Below are the code and all the weights of a small trained network. Each question names an input and a target symbol and asks about switching units off, where a switched-off unit gives its printed mean instead of its output.

import numpy as np


def w(rows, s, z=0):
    codes = np.array(rows[::2]) - 128.0
    scale = np.full(codes.shape[1], s)
    scale[-1] = z or s
    return codes * scale


def f(y):
    return np.maximum(y, 0)


def softmax(a):
    e = np.exp(a - a.max(-1, keepdims=True))
    return e / e.sum(-1, keepdims=True)


def log_softmax(a):
    a = a - a.max(-1, keepdims=True)
    return a - np.log(np.exp(a).sum(-1, keepdims=True))


def net(x, mask):
    ids = ['βγεζημξπστψω'.index(c) for c in x.split()]
    T = len(ids)
    res = E[ids] + P[:T]
    u = 0
    for l in range(2):
        r = res
        for j in range(2):
            rows = slice(3 * j, 3 * j + 3)
            q, k, v = (r @ M[l][rows].T for M in (Q, K, V))
            z = softmax(np.where(np.tri(T) > 0, q @ k.T / 3**0.5, -1e9)) @ v
            o = O[l][rows]
            res = res + np.where(mask[u + j], z, o[:, -1]) @ o[:, :-1]
        u += 2
        y = f(res @ A[l][:, :-1].T + A[l][:, -1])
        res = res + np.where(mask[u : u + 4], y, B[l][:, -1]) @ B[l][:, :-1]
        u += 4
    return log_softmax(res[-1] @ U[:, :-1].T + U[:, -1])


Q, K, V, O, A, B = {}, {}, {}, {}, {}, {}
E = w([
[138,175,135,145,218,75],'β',
[200,92,79,169,212,106],'γ',
[67,58,143,86,118,177],'ε',
[141,117,187,94,89,204],'ζ',
[87,74,79,143,215,92],'η',
[23,129,142,109,165,108],'μ',
[228,119,164,132,120,193],'ξ',
[64,22,83,132,165,143],'π',
[167,201,86,67,91,70],'σ',
[173,27,96,157,74,149],'τ',
[109,67,74,214,121,89],'ψ',
[254,147,198,139,151,71],'ω',
],0.0096)
P = w([
[189,49,63,62,223,224],'0',
[141,90,70,90,191,197],'1',
[129,109,88,106,170,177],'2',
[124,117,106,113,150,155],'3',
[123,124,126,118,129,133],'4',
[116,130,142,123,108,110],'5',
[113,135,157,126,89,89],'6',
[112,136,177,130,70,68],'7',
[112,136,191,132,50,42],'8',
[109,141,215,136,34,25],'9',
[107,140,232,142,13,2],'10',
],0.0067)
Q[0] = w([
[120,121,155,126,143,142],'L0H1',
[97,168,121,135,138,143],'L0H1',
[106,156,148,115,117,180],'L0H1',
[88,147,174,59,57,210],'L0H2',
[120,218,204,103,206,114],'L0H2',
[2,120,113,86,160,96],'L0H2',
],0.035)
K[0] = w([
[103,117,175,161,142,124],'L0H1',
[124,116,136,142,144,149],'L0H1',
[141,111,198,157,145,154],'L0H1',
[96,147,140,11,25,217],'L0H2',
[146,237,133,26,198,78],'L0H2',
[6,76,130,50,180,74],'L0H2',
],0.025)
V[0] = w([
[112,78,146,175,145,124],'L0H1',
[150,79,96,128,124,117],'L0H1',
[125,159,68,69,98,121],'L0H1',
[90,166,247,150,58,69],'L0H2',
[170,255,17,154,62,105],'L0H2',
[142,130,84,117,137,143],'L0H2',
],0.0084)
O[0] = w([
[148,75,168,78,94,156,130],'L0H1',
[177,149,122,149,102,164,189],'L0H1',
[156,203,77,197,149,101,155],'L0H1',
[181,57,71,139,186,110,55],'L0H2',
[2,34,119,83,100,149,1],'L0H2',
[95,129,145,122,105,143,136],'L0H2',
],0.0075,0.0031)
A[0] = w([
[169,47,7,98,244,212,217],'L0N1',
[109,159,84,150,143,96,29],'L0N2',
[181,128,158,104,145,144,252],'L0N3',
[102,89,128,129,145,151,65],'L0N4',
],0.015,0.0037)
B[0] = w([
[117,7,18,105,133,155,165],'L0N1',
[92,99,144,101,113,135,149],'L0N2',
[83,134,102,140,151,95,255],'L0N3',
[128,141,156,118,151,115,128],'L0N4',
],0.02,0.0066)
Q[1] = w([
[127,101,167,113,178,149],'L1H1',
[151,91,235,131,131,164],'L1H1',
[188,64,210,150,181,202],'L1H1',
[191,119,167,94,145,160],'L1H2',
[78,174,79,133,183,79],'L1H2',
[161,44,254,159,163,211],'L1H2',
],0.033)
K[1] = w([
[146,165,134,209,196,134],'L1H1',
[227,137,181,197,175,163],'L1H1',
[211,147,96,251,210,194],'L1H1',
[116,107,142,138,134,202],'L1H2',
[196,96,155,88,56,78],'L1H2',
[130,214,75,65,199,236],'L1H2',
],0.022)
V[1] = w([
[208,166,93,130,64,150],'L1H1',
[254,150,27,25,112,163],'L1H1',
[10,105,85,247,83,144],'L1H1',
[63,85,127,237,12,197],'L1H2',
[13,72,199,64,104,109],'L1H2',
[21,56,208,250,183,115],'L1H2',
],0.014)
O[1] = w([
[121,146,162,156,143,183,54],'L1H1',
[98,100,209,204,245,102,154],'L1H1',
[156,233,18,31,138,101,254],'L1H1',
[143,97,157,6,189,80,103],'L1H2',
[220,184,134,137,182,178,138],'L1H2',
[56,197,155,40,171,187,209],'L1H2',
],0.013,0.0083)
A[1] = w([
[154,250,239,129,61,41,33],'L1N1',
[152,246,203,121,62,43,227],'L1N2',
[172,71,206,116,143,103,253],'L1N3',
[131,135,118,83,146,136,19],'L1N4',
],0.018,0.0031)
B[1] = w([
[110,101,6,130,138,186,177],'L1N1',
[149,115,245,117,118,58,211],'L1N2',
[186,89,171,67,38,195,151],'L1N3',
[109,154,114,203,91,165,251],'L1N4',
],0.015,0.018)
U = w([
[123,120,1,67,153,155,254],'β',
[110,107,134,109,171,132,143],'γ',
[211,122,111,210,54,151,113],'ε',
[111,109,124,104,170,131,133],'ζ',
[142,202,185,104,119,49,192],'η',
[130,135,106,119,94,136,22],'μ',
[128,155,137,93,80,199,34],'ξ',
[121,90,89,38,66,107,102],'π',
[125,157,137,106,70,92,73],'σ',
[117,124,121,119,130,141,73],'τ',
[126,122,114,118,116,135,65],'ψ',
[47,79,138,197,58,142,83],'ω',
],0.0048,0.0058)

Each question gives the input, a string of symbols that net reads in full, and the target symbol t.
The units are the heads (3 rows each of Q, K, V and O) and the neurons (one row each of A and B). Each row of codes is followed by its name. A weight is (code - 128) times the scale printed after its matrix; where a second scale follows, it is the last column's (O, A, B and U).
mask holds one flag per unit, layer by layer, with each layer's heads first. A switched-off unit (its flag False) gives its mean, the last column of its rows in O or B, instead of its output. The means were averaged over made-up inputs and are rounded, as every weight is.
A unit's drop is (log p(t) with every unit on - log p(t) with that unit switched off) / (log p(t) with every unit on - log p(t) with every unit switched off).
The circuit of an input: a set's keep is (log p(t) with only the set's units on - log p(t) with every unit switched off) / (log p(t) with every unit on - log p(t) with every unit switched off). Starting from all 12 units, units are removed one at a time, each time the one whose removal leaves the highest keep (on an exact tie, the one counted first), for as long as the keep stays at least 0.8.
units of the circuit, in order: the units of the circuit, biggest drop first
k most important neurons: the k neurons with the biggest drops, biggest first
which heads matter: for each layer, one digit per head in row order, 1 if its drop is at least 0.15 and else 0, layers parted by /
input ξ γ ξ τ γ, target η: units of the circuit, in order -> [L0H2 L1N2 L0N1]
input ω π σ ξ η μ ψ π, target ξ: 3 most important neurons -> [L1N3 L0N3 L0N2]
input ω γ ω ξ π μ τ ε, target β: which heads matter -> 01 / 10
input π μ σ γ η ω ζ, target ω: units of the circuit, in order -> [L0H2 L0N3 L1H2 L1H1]
input μ σ μ π π β ψ, target ξ: which heads matter -> 01 / 11
input μ ω μ β ω ζ ξ σ τ γ γ, target π: most important neuron -> [L0N3]
input σ ζ ψ, target ξ: which heads matter -> 00 / 11
input ξ ξ σ ζ ε, target ε: 3 most important neurons -> [L0N3 L1N3 L0N1]
input ξ μ μ β ψ μ ξ, target η: units of the circuit, in order -> [L1N2 L1H1]
input μ π μ ξ μ η ε ψ σ ω, target ω: units of the circuit, in order -> [L1H2 L0N3 L1H1]
input σ ζ σ η τ ε η σ ω σ μ, target β: 3 most important neurons -> [L0N3 L0N1 L1N2]
input ω μ ψ ζ η ξ η, target η: units of the circuit, in order -> [L1N2 L0H2 L1H1]
input τ ω ω ε τ τ τ π μ β ε, target η: units of the circuit, in order -> [L1N2 L1H1]
input σ ξ ψ π ω ε μ, target ω: units of the circuit, in order -> [L1H2]
input ε γ σ μ β μ ζ ξ ψ ψ μ, target ξ: 4 most important neurons -> [L0N2 L1N3 L1N1 L1N4]
input β τ β μ ω β σ ξ, target ε: units of the circuit, in order -> [L1H2 L0N3]
input ω ξ ζ ψ β μ ε μ, target η: units of the circuit, in order -> [L1N2 L1H1]
input σ σ σ β η ω σ ξ ξ μ ξ, target η: 3 most important neurons -> [L1N2 L0N2 L1N3]
input ψ τ τ β η π η, target η: units of the circuit, in order -> [L1N2 L0H2 L0N1]
input γ β π μ ζ, target β: units of the circuit, in order -> [L0H2 L1N2]
input σ ξ γ ζ ψ ξ σ β ζ μ, target β: 3 most important neurons -> [L0N3 L1N2 L0N1]
input ε β τ μ ζ ε μ η ζ, target η: units of the circuit, in order -> [L1N2]
input η τ ω π μ π μ, target η: units of the circuit, in order -> [L0N1 L1H1]
input ζ σ π ζ σ, target η: 2 most important neurons -> [L1N2 L1N4]
input ω π γ π, target η: units of the circuit, in order -> [L0H2 L1N2 L0N1]
input ξ π ω ζ ε σ ω τ γ μ τ, target π: 4 most important neurons -> [L0N3 L1N3 L1N4 L1N2]
input τ ζ π ξ ξ τ γ τ γ η β, target β: 2 most important neurons -> [L0N1 L1N2]
input η σ π, target ε: units of the circuit, in order -> [L1H2]
input τ ξ γ ξ ξ μ ε μ μ π, target β: 2 most important neurons -> [L1N2 L0N1]
